Below is a small trained network, with its code and all its weights. Each question gives an input and a target symbol and asks what happens when units are switched off, that is, made to give their printed mean instead of their output.

import numpy as np


def w(rows, s, z=0):
    codes = np.array(rows[::2]) - 128.0
    scale = np.full(codes.shape[1], s)
    scale[-1] = z or s
    return codes * scale


def norm(h):
    return h / np.sqrt((h * h).mean(-1, keepdims=True) + 1e-5)


def f(y):
    return y / 2 * (1 + np.tanh(0.7978845608 * (y + 0.044715 * y**3)))


def softmax(a):
    e = np.exp(a - a.max(-1, keepdims=True))
    return e / e.sum(-1, keepdims=True)


def log_softmax(a):
    a = a - a.max(-1, keepdims=True)
    return a - np.log(np.exp(a).sum(-1, keepdims=True))


def net(x, mask):
    ids = ['ΔΨαβηπσφω'.index(c) for c in x.split()]
    T = len(ids)
    res = E[ids] + P[:T]
    r = norm(res)
    for j in range(3):
        rows = slice(2 * j, 2 * j + 2)
        q, k, v = (r @ M[0][rows].T for M in (Q, K, V))
        z = softmax(np.where(np.tri(T) > 0, q @ k.T / 2**0.5, -1e9)) @ v
        o = O[0][rows]
        res = res + np.where(mask[j], z, o[:, -1]) @ o[:, :-1]
    y = f(norm(res) @ A[0][:, :-1].T + A[0][:, -1])
    res = res + np.where(mask[3:11], y, B[0][:, -1]) @ B[0][:, :-1]
    return log_softmax(norm(res)[-1] @ U[:, :-1].T + U[:, -1])


Q, K, V, O, A, B = {}, {}, {}, {}, {}, {}
E = w([
[2,115,184,105],'Δ',
[81,156,121,134],'Ψ',
[182,170,150,91],'α',
[88,162,116,140],'β',
[89,80,196,177],'η',
[89,120,79,90],'π',
[160,97,78,107],'σ',
[176,81,118,170],'φ',
[96,139,94,165],'ω',
],0.028)
P = w([
[221,230,227,38],'0',
[179,227,182,65],'1',
[161,217,154,81],'2',
[133,190,127,106],'3',
[115,170,105,124],'4',
[104,138,81,139],'5',
[78,128,58,169],'6',
[50,104,19,192],'7',
[55,76,15,206],'8',
[46,49,1,238],'9',
],0.0073)
Q[0] = w([
[195,114,172,50],'h1',
[154,79,233,152],'h1',
[252,143,112,53],'h2',
[238,54,128,86],'h2',
[56,131,96,152],'h3',
[56,202,133,61],'h3',
],0.041)
K[0] = w([
[220,226,141,114],'h1',
[89,140,252,66],'h1',
[196,221,147,94],'h2',
[143,148,181,50],'h2',
[74,147,97,202],'h3',
[69,204,128,94],'h3',
],0.037)
V[0] = w([
[104,172,218,226],'h1',
[209,133,43,252],'h1',
[206,53,133,174],'h2',
[44,101,178,128],'h2',
[82,191,106,204],'h3',
[71,165,158,63],'h3',
],0.014)
O[0] = w([
[194,161,184,232,145],'h1',
[185,229,131,75,115],'h1',
[122,94,251,104,44],'h2',
[36,111,92,163,153],'h2',
[178,212,68,181,254],'h3',
[124,194,104,108,142],'h3',
],0.011,0.0076)
A[0] = w([
[132,45,57,161,208],'n1',
[33,139,151,62,63],'n2',
[99,54,134,154,64],'n3',
[111,100,79,77,44],'n4',
[220,5,134,197,83],'n5',
[76,74,179,167,46],'n6',
[83,173,150,160,111],'n7',
[93,210,155,54,2],'n8',
],0.027,0.0046)
B[0] = w([
[196,143,211,84,253],'n1',
[189,172,68,103,158],'n2',
[76,183,89,120,197],'n3',
[67,54,127,115,170],'n4',
[252,27,168,205,255],'n5',
[11,163,90,88,206],'n6',
[111,45,141,118,197],'n7',
[87,142,246,173,205],'n8',
],0.032,0.011)
U = w([
[8,188,112,73,46],'Δ',
[110,205,145,138,132],'Ψ',
[112,197,249,96,112],'α',
[100,125,141,115,81],'β',
[51,73,114,159,102],'η',
[120,143,136,117,28],'π',
[135,116,111,33,219],'σ',
[219,93,171,136,126],'φ',
[152,174,53,150,252],'ω',
],0.014,0.0038)

Each question gives the input, a string of symbols that net reads in full, and the target symbol t.
The units are the heads (2 rows each of Q, K, V and O) and the neurons (one row each of A and B). Each row of codes is followed by its name. A weight is (code - 128) times the scale printed after its matrix; where a second scale follows, it is the last column's (O, A, B and U).
mask holds one flag per unit, heads first, then neurons. A switched-off unit (its flag False) gives its mean, the last column of its rows in O or B, instead of its output. The means were averaged over made-up inputs and are rounded, as every weight is.
A unit's drop is (log p(t) with every unit on - log p(t) with that unit switched off) / (log p(t) with every unit on - log p(t) with every unit switched off).
The circuit of an input: a set's keep is (log p(t) with only the set's units on - log p(t) with every unit switched off) / (log p(t) with every unit on - log p(t) with every unit switched off). Starting from all 11 units, units are removed one at a time, each time the one whose removal leaves the highest keep (on an exact tie, the one counted first), for as long as the keep stays at least 0.8.
units of the circuit, in order: the units of the circuit, biggest drop first
unit that matters most: the unit with the biggest drop
k most important neurons: the k neurons with the biggest drops, biggest first
which heads matter: for each layer, one digit per head in row order, 1 if its drop is at least 0.15 and else 0, layers parted by /
input φ ω β π π β Ψ Ψ, target ω: which heads matter => 001
input σ η η β Δ φ β φ π π, target α: which heads matter => 110
input α β β Ψ σ β β, target Δ: which heads matter => 100
input β φ β β ω φ φ β β, target α: unit that matters most => h1
input β α β ω η β φ σ β, target α: units of the circuit, in order => n8; h1
input β Ψ β Ψ ω α π, target Ψ: 3 most important neurons => n5; n1; n6
input β η β β, target η: units of the circuit, in order => n1; n7; n5; n6
input β η φ β σ π, target Δ: which heads matter => 100
input φ η β σ φ ω, target ω: units of the circuit, in order => h1; n1; h3
input β β Ψ β β β β β φ Ψ, target α: units of the circuit, in order => h2; n5
input Ψ φ β β σ, target σ: which heads matter => 100
input β β σ β β π β ω β, target Ψ: units of the circuit, in order => n5; h3; n6
input σ β π, target Δ: which heads matter => 101
input β φ β β Δ, target Δ: which heads matter => 100
input φ Δ η η ω α π Ψ α, target α: 2 most important neurons => n5; n8
input σ η β Ψ, target η: units of the circuit, in order => n1
input φ φ β β β π η η Ψ Ψ, target η: 3 most important neurons => n7; n1; n5
input η β η φ π, target α: which heads matter => 000
input β π β α Δ σ σ, target σ: which heads matter => 101
input β Δ β φ β α α, target α: units of the circuit, in order => n5
input η π η π Δ α β β β, target ω: 2 most important neurons => n5; n8
input β β Ψ, target ω: which heads matter => 011
